Here is a tiny trained network, its code and every weight. The questions are about switching its units off for an input and a target symbol, where a switched-off unit gives its printed mean instead of its output.

import numpy as np


def w(rows, s, z=0):
    codes = np.array(rows[::2]) - 128.0
    scale = np.full(codes.shape[1], s)
    scale[-1] = z or s
    return codes * scale


def f(y):
    return y / 2 * (1 + np.tanh(0.7978845608 * (y + 0.044715 * y**3)))


def softmax(a):
    e = np.exp(a - a.max(-1, keepdims=True))
    return e / e.sum(-1, keepdims=True)


def log_softmax(a):
    a = a - a.max(-1, keepdims=True)
    return a - np.log(np.exp(a).sum(-1, keepdims=True))


def net(x, mask):
    ids = ['αγδεζηλμξπστω'.index(c) for c in x.split()]
    T = len(ids)
    res = E[ids] + P[:T]
    u = 0
    for l in range(2):
        r = res
        for j in range(2):
            rows = slice(4 * j, 4 * j + 4)
            q, k, v = (r @ M[l][rows].T for M in (Q, K, V))
            z = softmax(np.where(np.tri(T) > 0, q @ k.T / 4**0.5, -1e9)) @ v
            o = O[l][rows]
            res = res + np.where(mask[u + j], z, o[:, -1]) @ o[:, :-1]
        u += 2
        y = f(res @ A[l][:, :-1].T + A[l][:, -1])
        res = res + np.where(mask[u : u + 8], y, B[l][:, -1]) @ B[l][:, :-1]
        u += 8
    return log_softmax(res[-1] @ U[:, :-1].T + U[:, -1])


Q, K, V, O, A, B = {}, {}, {}, {}, {}, {}
E = w([
[68,188,243,70,84,165],'α',
[27,206,136,99,121,86],'γ',
[99,193,199,161,118,124],'δ',
[115,94,187,197,159,207],'ε',
[195,112,254,111,118,187],'ζ',
[9,162,140,148,219,182],'η',
[139,84,245,190,47,102],'λ',
[106,4,23,106,27,230],'μ',
[36,144,151,139,70,26],'ξ',
[174,107,115,206,119,23],'π',
[60,130,85,227,168,90],'σ',
[181,161,207,103,53,48],'τ',
[236,128,141,222,166,118],'ω',
],0.0085)
P = w([
[78,2,171,106,173,93],'0',
[71,34,176,122,150,102],'1',
[75,67,169,147,127,110],'2',
[83,99,161,163,107,121],'3',
[88,130,150,178,90,132],'4',
[90,159,142,198,70,149],'5',
[105,191,126,210,55,160],'6',
[123,226,111,230,38,185],'7',
[117,229,94,235,19,191],'8',
],0.0069)
Q[0] = w([
[127,133,174,116,111,96],'0.h1',
[205,120,75,2,176,117],'0.h1',
[99,121,141,64,73,78],'0.h1',
[212,123,60,33,188,129],'0.h1',
[230,166,168,86,173,144],'0.h2',
[169,118,58,42,203,104],'0.h2',
[161,159,228,146,106,159],'0.h2',
[134,108,45,73,181,94],'0.h2',
],0.0091)
K[0] = w([
[117,171,120,138,125,156],'0.h1',
[160,142,201,52,179,9],'0.h1',
[106,200,219,218,160,124],'0.h1',
[149,137,169,54,160,40],'0.h1',
[81,30,59,95,185,88],'0.h2',
[20,114,132,158,251,18],'0.h2',
[173,65,83,52,42,193],'0.h2',
[30,146,150,183,255,37],'0.h2',
],0.0082)
V[0] = w([
[119,210,173,253,124,132],'0.h1',
[109,39,47,73,51,176],'0.h1',
[80,133,111,149,91,115],'0.h1',
[151,47,106,54,146,55],'0.h1',
[247,239,184,160,155,132],'0.h2',
[131,81,65,76,113,109],'0.h2',
[132,203,194,176,76,141],'0.h2',
[97,89,155,156,158,107],'0.h2',
],0.0057)
O[0] = w([
[102,140,121,254,144,136,252],'0.h1',
[87,148,156,24,47,114,116],'0.h1',
[103,124,119,150,90,134,183],'0.h1',
[142,99,111,7,150,143,27],'0.h1',
[222,201,159,95,133,174,14],'0.h2',
[101,117,62,126,137,99,32],'0.h2',
[157,150,182,125,78,174,210],'0.h2',
[106,84,157,159,158,137,238],'0.h2',
],0.0064,0.0025)
A[0] = w([
[95,70,91,162,49,168,253],'0.n1',
[160,120,129,175,87,25,198],'0.n2',
[53,214,152,123,127,146,196],'0.n3',
[143,126,178,100,226,62,174],'0.n4',
[102,100,202,242,211,123,157],'0.n5',
[102,172,150,125,48,51,198],'0.n6',
[97,106,195,109,136,44,194],'0.n7',
[153,96,253,95,46,187,168],'0.n8',
],0.0071,0.0045)
B[0] = w([
[67,43,89,191,48,146,210],'0.n1',
[196,147,100,228,91,6,161],'0.n2',
[8,235,122,86,116,161,180],'0.n3',
[124,69,225,119,244,71,136],'0.n4',
[111,117,244,254,185,140,246],'0.n5',
[102,184,147,87,44,42,163],'0.n6',
[83,57,166,61,153,32,163],'0.n7',
[200,93,242,50,27,198,171],'0.n8',
],0.0052,0.012)
Q[1] = w([
[68,178,144,158,125,133],'1.h1',
[110,191,174,122,132,160],'1.h1',
[25,159,153,90,84,51],'1.h1',
[153,221,115,61,215,131],'1.h1',
[111,92,118,36,142,185],'1.h2',
[46,69,99,130,86,134],'1.h2',
[129,88,150,158,147,255],'1.h2',
[67,149,185,122,28,75],'1.h2',
],0.0089)
K[1] = w([
[119,124,17,144,99,192],'1.h1',
[179,100,74,84,124,186],'1.h1',
[67,166,58,70,107,183],'1.h1',
[149,48,108,55,200,96],'1.h1',
[117,166,251,119,123,74],'1.h2',
[149,228,87,214,94,111],'1.h2',
[61,155,245,175,137,179],'1.h2',
[185,180,47,121,1,132],'1.h2',
],0.0073)
V[1] = w([
[131,111,209,119,168,73],'1.h1',
[75,185,146,112,191,137],'1.h1',
[184,157,135,184,67,57],'1.h1',
[174,38,115,152,99,182],'1.h1',
[124,86,107,96,127,218],'1.h2',
[184,149,143,136,131,1],'1.h2',
[171,115,40,169,144,128],'1.h2',
[123,212,124,148,79,135],'1.h2',
],0.0084)
O[1] = w([
[97,206,200,151,81,120,224],'1.h1',
[66,197,84,117,148,173,140],'1.h1',
[124,94,219,117,188,54,170],'1.h1',
[200,51,159,193,93,133,167],'1.h1',
[108,115,134,118,133,238,56],'1.h2',
[188,159,78,150,77,27,81],'1.h2',
[138,63,2,139,141,142,2],'1.h2',
[107,97,148,78,115,84,141],'1.h2',
],0.0082,0.0081)
A[1] = w([
[254,135,141,141,93,120,254],'1.n1',
[101,201,121,145,244,119,172],'1.n2',
[73,72,99,178,161,69,121],'1.n3',
[173,56,185,129,138,154,121],'1.n4',
[187,111,137,76,115,42,150],'1.n5',
[71,90,53,66,42,150,202],'1.n6',
[76,145,118,37,114,118,159],'1.n7',
[116,115,184,138,174,226,139],'1.n8',
],0.0086,0.0067)
B[1] = w([
[233,180,32,81,198,197,178],'1.n1',
[218,127,133,85,185,49,178],'1.n2',
[60,12,83,92,209,210,174],'1.n3',
[209,46,80,83,106,116,197],'1.n4',
[43,160,29,107,60,105,175],'1.n5',
[134,188,147,158,255,127,149],'1.n6',
[160,49,141,16,210,107,150],'1.n7',
[94,153,8,94,93,178,252],'1.n8',
],0.0067,0.019)
U = w([
[89,151,198,38,65,163,61],'α',
[147,127,178,37,232,73,170],'γ',
[134,206,241,224,130,102,117],'δ',
[85,100,130,241,29,197,228],'ε',
[212,174,114,35,115,191,126],'ζ',
[61,250,89,139,208,189,164],'η',
[199,83,204,140,60,65,130],'λ',
[135,16,85,27,183,145,47],'μ',
[33,97,141,135,39,56,2],'ξ',
[136,135,3,170,145,84,142],'π',
[96,61,187,220,213,96,77],'σ',
[159,226,80,100,43,118,110],'τ',
[234,149,135,183,238,134,231],'ω',
],0.0059,0.0053)

Each question gives the input, a string of symbols that net reads in full, and the target symbol t.
The units are the heads (4 rows each of Q, K, V and O) and the neurons (one row each of A and B). Each row of codes is followed by its name. A weight is (code - 128) times the scale printed after its matrix; where a second scale follows, it is the last column's (O, A, B and U).
mask holds one flag per unit, layer by layer, with each layer's heads first. A switched-off unit (its flag False) gives its mean, the last column of its rows in O or B, instead of its output. The means were averaged over made-up inputs and are rounded, as every weight is.
A unit's drop is (log p(t) with every unit on - log p(t) with that unit switched off) / (log p(t) with every unit on - log p(t) with every unit switched off).
The circuit of an input: a set's keep is (log p(t) with only the set's units on - log p(t) with every unit switched off) / (log p(t) with every unit on - log p(t) with every unit switched off). Starting from the 12 units with the biggest drops (on a tie, the unit counted first), units are removed one at a time, each time the one whose removal leaves the highest keep (on an exact tie, the one counted first), for as long as the keep stays at least 0.8.
circuit, biggest first: the units of the circuit, biggest drop first
most important unit: the unit with the biggest drop
top k neurons: the k neurons with the biggest drops, biggest first
k most important neurons of layer l: the k neurons of layer l with the biggest drops, biggest first
heads that matter: for each layer, one digit per head in row order, 1 if its drop is at least 0.15 and else 0, layers parted by /
input γ η μ ε η ω, target η: heads that matter : 11 / 11
input η ω ε ε ε π η, target η: circuit, biggest first : [1.h1 0.n3]
input ε γ ξ ε ε η η π ζ, target ζ: circuit, biggest first : [0.h2 0.n8 1.n1]
input ε η ε μ ε η γ ε, target γ: top 2 neurons : [0.n3 0.n5]
input α γ λ η α μ, target α: top 3 neurons : [0.n3 0.n5 0.n8]
input η ε ε ξ δ ε μ ε, target μ: circuit, biggest first : [1.h1 1.n4 0.n1 1.h2]
input η π ω, target ω: top 2 neurons : [0.n3 1.n1]
input ε γ μ η ε, target η: most important unit : 0.h1
input γ γ η μ π η, target π: top 2 neurons : [0.n2 0.n5]
input η η μ η π, target η: heads that matter : 10 / 11
input σ μ η τ, target η: heads that matter : 11 / 11
input δ ω μ ε γ, target ε: circuit, biggest first : [1.h1 1.h2 1.n2]
input π α μ, target α: circuit, biggest first : [0.h1 1.h2 0.n8]
input η δ τ η τ ω ε μ π, target μ: circuit, biggest first : [1.h1 1.h2 0.n1 1.n4]
input γ π ω γ ε μ ε λ ζ, target λ: circuit, biggest first : [1.h1 0.n8 1.n4]
input ε ζ δ ζ ε ε ε μ η, target μ: circuit, biggest first : [1.h1 1.h2 0.n1]
input ξ α ε η γ η σ π τ, target τ: heads that matter : 01 / 01
input π μ ε π η ε τ η ε, target η: circuit, biggest first : [0.n3 1.h1 1.n4]
input π γ ε η σ, target σ: top neuron : [1.n3]
input α μ δ, target μ: heads that matter : 01 / 10
input ξ η μ ε ε γ, target ε: circuit, biggest first : [1.h1 0.n1 1.h2 1.n2]
input ζ μ ε ζ ε ξ α, target ξ: most important unit : 0.h2
input η α δ σ ε γ ξ ξ ω, target ω: heads that matter : 11 / 10
input ε η ε η ξ η η, target η: circuit, biggest first : [1.h1 0.n3]
input ε ε τ μ, target τ: 3 most important neurons of layer 1 : [1.n1 1.n5 1.n3]
input μ ξ ε, target ξ: top 4 neurons : [0.n6 0.n3 1.n5 0.n5]
input σ ε π ξ ε η ε μ λ, target μ: most important unit : 1.h1
input ξ γ μ ε, target μ: top 2 neurons : [0.n7 1.n4]
